[128 = 0]

[ 99 121 130 130 137 158 115 135 119 121 144 137 128 137 144 107 163  96
 126 139 139 149 143 134  95 124 133 127 103 168 144 137 124 105 146 106
 127 140  81 143  94 107 141 133 106 170 117 165 124 107 152 131 112 142
 123 132 130] | [71] + (12)
[107 131 127 138 145 161 110 107 126 144 150 122 123 122 136  91 151 122
 128 136 173 122 132 147 179 132 122 141  70 144 154 130 112 135 128 139
  90 122 162 135  90 147 185 137 122 186 112 152 133  94 135  86 162 169
 118 156 139] | [67] + (12)
[105 119 124 128 125 148 123 135 152 134 138 135 144 134 140 110 142  97
 136 126 138 138 144 143 139 122 135 149 115 156 142 158 121  93 132 106
 140 133  88 133 101 106 143 132 110 152 126 155 133 104 155 134 101 155
 132 120 118] | [71] + (1)
[105 121 150 102 162 183 117 127 115 123 166 252 114 122 121  67 148 116
  97 149 144 157 133 110 117 121 154  95 116 162 147 106 136 119 144  90
 147 110  90 106 122  89 129 127 113 139 131 142 140 145 178 126 165 111
 125 174 167] | [74] + (1)
[ 94 127 138 125 146 189 108 125 119 132 165 113 134 135 138  93 162 111
 112 144 154 167 121 135 130 115 130 123  79 181 141 126 114 121 154  56
 118 117  75 129  86 108 180 130 114 175 110 152 129 128 177 113 155 132
 116 164 133] | [71] + (12)
[ 92 136 143 106 151 178 112 109 109 108 152 133 104 155 140 102 150 114
 149 146 139 158 128 127  92 106 121 109 104 199 147 116 140  96 139  60
 105 117  89 127 133 104 128 137 100 137 116 161 127 143 180 130 140  72
 124 148 145] | [71] + (1)
[ 98 126 131 127 147 165 102 111 117 142 146 139 118 131 132  77 160 113
 123 140 166 132 136 123 158 126 121 125  81 147 153 123 126 130 123 159
 104 122 164 124  97 132 148 127 103 160 116 169 127 113 143 110 152 154
 126 148 146] | [67] + (12)
[137 111 127 147 155 176  89 127 101 148 180 140 131 133 114  80 149  90
 127 138 144 141 126 105 150 149 136 130  77 121 144  47 134 156 139 196
  92 117 109 142 106 108 146 120  78 138 115 170 138 131 147  86 138 152
 126 170 165] | [77] + (1)
[ 93 124 131 142 137 156 115 137 125 136 143 128 130 134 160 122 157  98
 111 144 143 156 141 139 108 117 131 113 124 156 143 148 128 109 139 103
 126 122  98 146 106 123 136 133 116 186 119 151 122 113 148 136 116 125
 129 136 120] | [71] + (12)
[115 123 144 122 153 176  98  82 115 126 160 138 112 126 121  64 158 124
 140 140 183 130 125 110 167 131 119 133  64 157 155 113 117 125 119 122
  94 123 170 107 121 142 161 145 106 163 116 126 136  97 150 104 195 127
 125 171 161] | [67] + (1)
[116 135 152 119 164 186 107 118 120 114 145 130 138 130 138 110 139 141
  92 147 157 148 124 130 142 111 128 116 109 175 139 165 122 117 144  47
 138 111 107 108 128 115 134 127 125 167 123 110 135 136 157 107 164  92
 122 166 153] | [74] + (1)
[ 90 117 140 139 150 166 110 154 114 120 169 126 127 125 139 118 152 121
  90 144 156 158 138 128 130 116 144 103 106 146 141 130 127 153 162 108
 141 113  90 139 104 114 147 117 127 165 125 146 135 128 156 106 156 140
 127 183 153] | [74] + (12)
[104 122 117 147 142 147  94 102 118 142 153 142 109 126 135  93 179 104
 141 132 173 114 137 121 159 139 127 134  78 136 146 113 112 134 126 191
  83 125 159 127  88 155 153 134 103 166 113 164 129  84 138 111 161 165
 116 154 149] | [67] + (12)
[111 118 124 147 155 162  98 137  90 137 184 130 124 132 114 104 142 100
 109 148 151 160 133 118 133 141 143 110  85 134 141  61 128 175 160 162
 113 117 104 145 110 117 151 117  96 128 115 157 136 128 152 104 157 146
 122 184 173] | [77] + (12)
[114 131 128 131 139 166 108 107 124 151 140 128  85 119 146  89 163 113
 107 134 168 125 129 128 170 128 123 139  89 144 159 121 110 134 130 143
 100 125 152 130  85 133 172 131 122 190 105 164 137 105 149 101 156 168
 120 158 136] | [67] + (12)
[115 130 146  98 168 204 107  93 106 134 165 126 117 139 131  63 152  91
 138 147 145 158 127 109 133 130 131 131  73 172 153  95 135 106 144  92
  95 109 106 116 103 100 155 128  87 208 113 149 140 130 177 115 149  95
 105 156 153] | [71] + (1)
[128 147 130 127 139 142 119  82 117 144 133 122 119 118 141 126 138 145
 130 132 158 116 128 130 159 124 109 130  92 129 140 133 116 135 112 130
  79 120 192 112 116 168 143 137 136 159 120 138 114 114 122 106 168 101
 124 150 124] | [67] + (1)
[125 128 146 119 162 185 113 112 101 129 163 125 123 130 123 100 131 120
 115 147 154 154 118 119 124 114 127 106  91 166 132 110 141 129 144  76
 120 109 113 112 138 114 142 138 112 132 125 113 136 146 149 112 181  77
 120 186 165] | [74] + (1)
[109 131 137 138 140 166 120 129 128 138 147 108 139 117 144 130 158 128
  92 153 159 156 121 141 121 113 130 122 111 144 138 148 111 133 149  76
 140 122 101 137  92 116 170 119 134 171 110 131 127 124 147 112 136 140
 115 145 120] | [71] + (12)
[101 120 133 129 146 158 108 153 126 115 154 148 112 129 151  77 151 105
  90 138 170 134 145 115 157 123 156 109 120 153 150 156 130 132 132 140
 172 131 110 104 112 169 103 132 120 167 125 157 159 111 150 117 167 164
 119 161 172] | [74] + (12)
[ 63 116 125 128 164 161 103 146 126 110 149 145 113 152 148 100 168  82
 124 140 165 143 149 130 104 123 142 119 114 180 155 159 136  92 141 102
 132 120  84 133 108 109 116 145 116 176 121 162 127 106 168 142 127 133
 125 140 157] | [71] + (1)
[100 110 127 156 152 158 104 140 109 127 172 134 128 128 121 121 143 102
 128 133 142 153 130 129 127 153 140 134  99 143 142  94 122 161 151 150
  99 116  95 144 104 127 182 116 104 141 113 151 136 111 150 105 147 155
 121 169 145] | [77] + (12)
[103 117 126 162 154 176 102 133 124 135 162 139 133 126 119  57 155  91
 127 135 173 141 139 117 171 147 144 143  70 165 157 130 119 129 136 134
 120 133 111 130  83 113 177 125 100 168 119 165 149  97 157  96 164 184
 123 164 164] | [67] + (12)
[119 111 131 140 166 167  95 127 105 129 180 139 127 138 108  91 145  99
 136 132 154 147 124 111 144 141 141 124  85 142 141  56 145 157 146 158
  96 109 109 131 128 116 149 126  80 129 124 150 138 135 154 111 164 122
 118 182 181] | [77] + (1)
[ 78 117 135 139 153 156 104 128 120 130 161 136 117 140 139 102 159  93
 124 138 145 165 137 130 118 125 131 127 106 157 143 124 129 113 136 125
 114 122  99 133 109 116 130 139  99 166 116 157 129 112 163 130 131 132
 122 148 144] | [71] + (12)
[ 98 127 145 121 134 167 119 131 136 124 146 104 144 134 152 124 158 117
  92 151 126 161 125 148 101 124 133 123 117 167 135 154 116 125 155  47
 140 116  65 140  96  96 160 118 130 161 112 139 130 131 159 128 112 129
 122 146 105] | [71] + (12)
[115 126 142 117 155 171 114 108 108 137 148 131 120 140 140  92 159 103
 144 137 127 143 122 128 107 125 119 123  95 163 147 112 122 106 131 102
  94 125 104 133 104 111 143 137  94 152 120 163 132 131 157 141 118 107
 128 130 117] | [71] + (1)
[ 82 125 146 143 147 173 111 147 132 106 159 128 130 146 138 118 158  89
 117 139 139 172 129 146 103 121 138 123  93 185 150 156 119 120 159  64
 139 120  57 149  89  95 167 128 115 164 110 151 134 120 160 133 124 137
 116 153 129] | [71] + (12)
[ 90 114 137 147 148 162 112 161 139 127 158 130 146 118 144 106 158 120
  47 145 162 149 136 131 178 113 149 122 107 159 141 188 117 140 156  91
 182 130  89 122  85 111 149 115 128 193 118 141 143 115 148  94 157 168
 123 180 150] | [74] + (12)
[ 82 117 137 139 146 161  98 143 126 116 160 128 118 137 143 123 153 107
 104 145 154 164 147 139 115 127 131 114 102 176 152 167 124 123 159  87
 137 149  87 141 101 120 153 131 123 178 112 153 126 107 161 127 144 146
 119 153 138] | [71] + (12)
[119 115 130 128 156 154 105 118  87 137 168 127 107 134 109  95 145 105
 149 143 148 136 122 104 112 147 128 110  85 135 134  39 137 156 140 173
  87 114 120 134 132 124 132 129  93 117 123 152 128 139 174 136 158 108
 128 149 171] | [77] + (1)
[ 83 129 141 115 148 162 111 121 125 124 153 125 129 131 138  86 166 121
  92 140 162 154 129 151 123 106 123 115  96 183 148 165 117 105 135  61
 139 120 109 115 100 103 147 142 122 183 113 145 129 118 168 129 155 129
 135 155 141] | [71] + (1)
